Below are the code and all the weights of a small trained network. Each question names an input and a class and asks about switching units off, where a switched-off unit gives its printed mean instead of its output.

import numpy as np


def w(rows, s, z=0):
    codes = np.array(rows[::2]) - 128.0
    scale = np.full(codes.shape[1], s)
    scale[-1] = z or s
    return codes * scale


def norm(h):
    return h / np.sqrt((h * h).mean(-1, keepdims=True) + 1e-5)


def f(y):
    return y / 2 * (1 + np.tanh(0.7978845608 * (y + 0.044715 * y**3)))


def log_softmax(a):
    a = a - a.max(-1, keepdims=True)
    return a - np.log(np.exp(a).sum(-1, keepdims=True))


def net(x, mask):
    res = np.array(x, float).reshape(1, 3) / 4 @ E
    u = 0
    for l in range(4):
        y = f(norm(res) @ A[l][:, :-1].T + A[l][:, -1])
        res = res + np.where(mask[u : u + 8], y, B[l][:, -1]) @ B[l][:, :-1]
        u += 8
    return log_softmax(norm(res)[-1] @ U[:, :-1].T + U[:, -1])


A, B = {}, {}
E = w([
[194,238,243,102,26,57,82,151,169,137,136],'x0',
[151,254,37,120,146,204,221,200,127,83,191],'x1',
[32,82,11,128,101,31,233,175,229,165,204],'x2',
],0.006)
A[0] = w([
[104,108,149,143,140,76,41,133,20,179,3,75],'L0N1',
[167,123,104,145,146,92,118,100,193,142,96,99],'L0N2',
[161,208,123,143,58,101,108,70,61,122,48,96],'L0N3',
[146,119,199,135,71,11,108,135,167,143,36,74],'L0N4',
[119,54,129,103,56,72,204,3,208,103,101,104],'L0N5',
[154,78,94,106,171,218,133,67,89,62,47,88],'L0N6',
[171,89,215,101,159,180,163,112,61,76,204,3],'L0N7',
[21,104,169,83,190,109,61,84,109,61,71,96],'L0N8',
],0.0056,0.0038)
B[0] = w([
[74,146,107,166,129,94,165,72,133,118,149,253],'L0N1',
[170,144,139,89,145,156,127,120,165,126,113,131],'L0N2',
[85,144,161,149,169,147,157,167,174,129,122,184],'L0N3',
[139,185,75,108,154,83,82,110,95,168,123,240],'L0N4',
[187,97,120,71,129,156,148,102,125,90,113,229],'L0N5',
[141,177,103,119,2,155,109,136,153,183,147,246],'L0N6',
[142,85,99,84,125,131,187,119,114,110,120,142],'L0N7',
[154,129,180,168,123,103,174,169,134,117,196,212],'L0N8',
],0.0096,0.0042)
A[1] = w([
[103,194,131,142,142,172,114,116,79,124,105,41],'L1N1',
[145,131,132,69,57,137,113,86,87,152,137,9],'L1N2',
[141,142,152,189,92,105,93,63,165,156,141,86],'L1N3',
[170,169,197,92,181,114,150,159,154,57,119,187],'L1N4',
[141,149,79,90,140,104,157,174,180,83,138,45],'L1N5',
[101,37,196,124,119,181,171,87,136,154,105,131],'L1N6',
[133,38,154,159,175,137,167,64,101,148,132,171],'L1N7',
[160,92,177,254,72,143,96,105,100,120,96,71],'L1N8',
],0.009,0.0013)
B[1] = w([
[113,129,158,50,118,255,115,93,67,91,112,194],'L1N1',
[84,154,18,115,127,84,120,130,95,81,140,195],'L1N2',
[98,77,105,148,186,151,169,141,76,196,143,253],'L1N3',
[121,111,173,189,115,128,124,121,229,74,61,185],'L1N4',
[70,153,161,169,101,79,134,121,82,105,125,245],'L1N5',
[188,116,91,149,182,84,88,205,122,91,231,191],'L1N6',
[197,198,103,129,70,125,204,167,184,31,51,224],'L1N7',
[49,145,99,179,153,109,189,146,114,92,138,228],'L1N8',
],0.0078,0.0048)
A[2] = w([
[184,43,53,48,113,31,53,160,202,113,119,145],'L2N1',
[95,149,120,225,119,112,131,95,128,190,244,20],'L2N2',
[82,36,185,125,70,51,111,47,121,181,70,89],'L2N3',
[218,86,170,116,135,140,152,135,198,14,66,206],'L2N4',
[110,113,204,89,248,159,113,62,55,179,55,3],'L2N5',
[110,67,63,177,145,87,134,161,72,35,176,136],'L2N6',
[218,193,134,79,90,254,87,166,151,69,123,119],'L2N7',
[88,170,100,161,197,151,151,66,178,114,109,70],'L2N8',
],0.0067,0.0018)
B[2] = w([
[141,72,185,76,103,145,100,83,169,201,193,212],'L2N1',
[125,91,109,211,167,157,145,149,163,89,110,210],'L2N2',
[115,173,136,126,62,161,85,158,74,149,186,158],'L2N3',
[69,85,183,151,168,160,100,149,220,177,91,197],'L2N4',
[165,77,196,113,61,28,132,255,114,78,109,162],'L2N5',
[186,97,117,148,241,226,108,114,85,150,87,255],'L2N6',
[91,88,62,116,79,132,113,22,178,159,148,201],'L2N7',
[69,150,107,178,164,97,119,135,110,129,103,158],'L2N8',
],0.0081,0.0067)
A[3] = w([
[156,129,55,148,91,123,141,153,209,49,175,73],'L3N1',
[97,94,182,178,132,81,102,203,119,101,178,131],'L3N2',
[106,149,130,40,73,108,49,105,135,168,227,117],'L3N3',
[136,135,71,175,188,103,137,156,109,121,69,85],'L3N4',
[218,62,140,88,176,73,132,166,247,238,145,104],'L3N5',
[123,167,187,160,56,2,192,250,114,20,124,5],'L3N6',
[142,139,67,23,23,179,173,141,100,91,128,53],'L3N7',
[132,156,117,56,91,193,151,52,100,87,187,96],'L3N8',
],0.0075,0.002)
B[3] = w([
[136,101,203,145,172,63,66,166,97,160,67,180],'L3N1',
[170,196,159,55,170,79,113,147,130,114,111,191],'L3N2',
[31,122,61,169,60,168,111,110,80,87,185,222],'L3N3',
[135,189,143,167,2,153,94,126,93,43,163,218],'L3N4',
[214,112,111,59,171,154,200,133,162,164,108,255],'L3N5',
[239,129,252,58,214,47,35,157,58,196,22,240],'L3N6',
[172,75,175,96,133,26,84,120,82,125,171,180],'L3N7',
[154,148,129,78,107,21,113,161,162,190,168,187],'L3N8',
],0.0084,0.0057)
U = w([
[110,152,82,211,153,165,163,161,79,62,126,215],'0',
[110,133,76,47,67,98,84,85,99,173,178,148],'1',
[156,179,204,90,164,66,71,174,79,134,62,187],'2',
[81,154,169,124,89,168,100,106,247,99,81,4],'3',
[199,81,129,73,194,169,191,137,188,156,110,56],'4',
],0.014,0.0013)

Each question gives the input, the list of numbers given to net, and the class t.
The units are the neurons (one row each of A and B). Each row of codes is followed by its name. A weight is (code - 128) times the scale printed after its matrix; where a second scale follows, it is the last column's (A, B and U).
mask holds one flag per neuron, layer by layer. A switched-off neuron (its flag False) gives its mean, the last column of its row in B, instead of its output. The means were averaged over made-up inputs and are rounded, as every weight is.
A unit's drop is (log p(t) with every unit on - log p(t) with that unit switched off) / (log p(t) with every unit on - log p(t) with every unit switched off).
The circuit of an input: a set's keep is (log p(t) with only the set's units on - log p(t) with every unit switched off) / (log p(t) with every unit on - log p(t) with every unit switched off). Starting from the 12 units with the biggest drops (on a tie, the unit counted first), units are removed one at a time, each time the one whose removal leaves the highest keep (on an exact tie, the one counted first), for as long as the keep stays at least 0.8.
circuit, biggest first: the units of the circuit, biggest drop first
most important unit: the unit with the biggest drop
k most important neurons: the k neurons with the biggest drops, biggest first
top k neurons in layer l: the k neurons of layer l with the biggest drops, biggest first
input [-4,1,-3], class 1: circuit, biggest first -> L0N6
input [-3,0,-6], class 0: circuit, biggest first -> L1N8, L0N4
input [4,8,1], class 2: circuit, biggest first -> L1N5, L3N6
input [8,4,0], class 3: circuit, biggest first -> L1N4, L2N7
input [1,7,5], class 2: 3 most important neurons -> L1N3, L3N6, L2N7
input [1,2,8], class 2: 2 most important neurons -> L1N3, L1N5
input [3,7,1], class 2: 2 most important neurons -> L1N5, L2N6
input [3,0,4], class 1: 2 most important neurons -> L0N3, L0N5
input [2,7,7], class 2: 2 most important neurons -> L3N6, L1N3
input [0,-7,-7], class 0: 3 most important neurons -> L1N8, L0N1, L0N8
input [1,1,-8], class 3: top 2 neurons in layer 1 -> L1N4, L1N1
input [2,8,-2], class 3: 2 most important neurons -> L1N4, L0N6
input [0,-1,1], class 4: 2 most important neurons -> L0N6, L0N5
input [0,-5,4], class 4: circuit, biggest first -> L0N5
input [1,3,2], class 2: 2 most important neurons -> L1N3, L0N1
input [0,-8,3], class 4: 4 most important neurons -> L0N6, L0N5, L1N7, L3N5
input [0,-1,0], class 0: top 2 neurons in layer 0 -> L0N1, L0N4
input [-7,8,0], class 1: top 3 neurons in layer 1 -> L1N8, L1N3, L1N1
input [-5,-8,1], class 4: top 3 neurons in layer 1 -> L1N6, L1N7, L1N5
input [0,-3,-3], class 0: most important unit -> L0N8
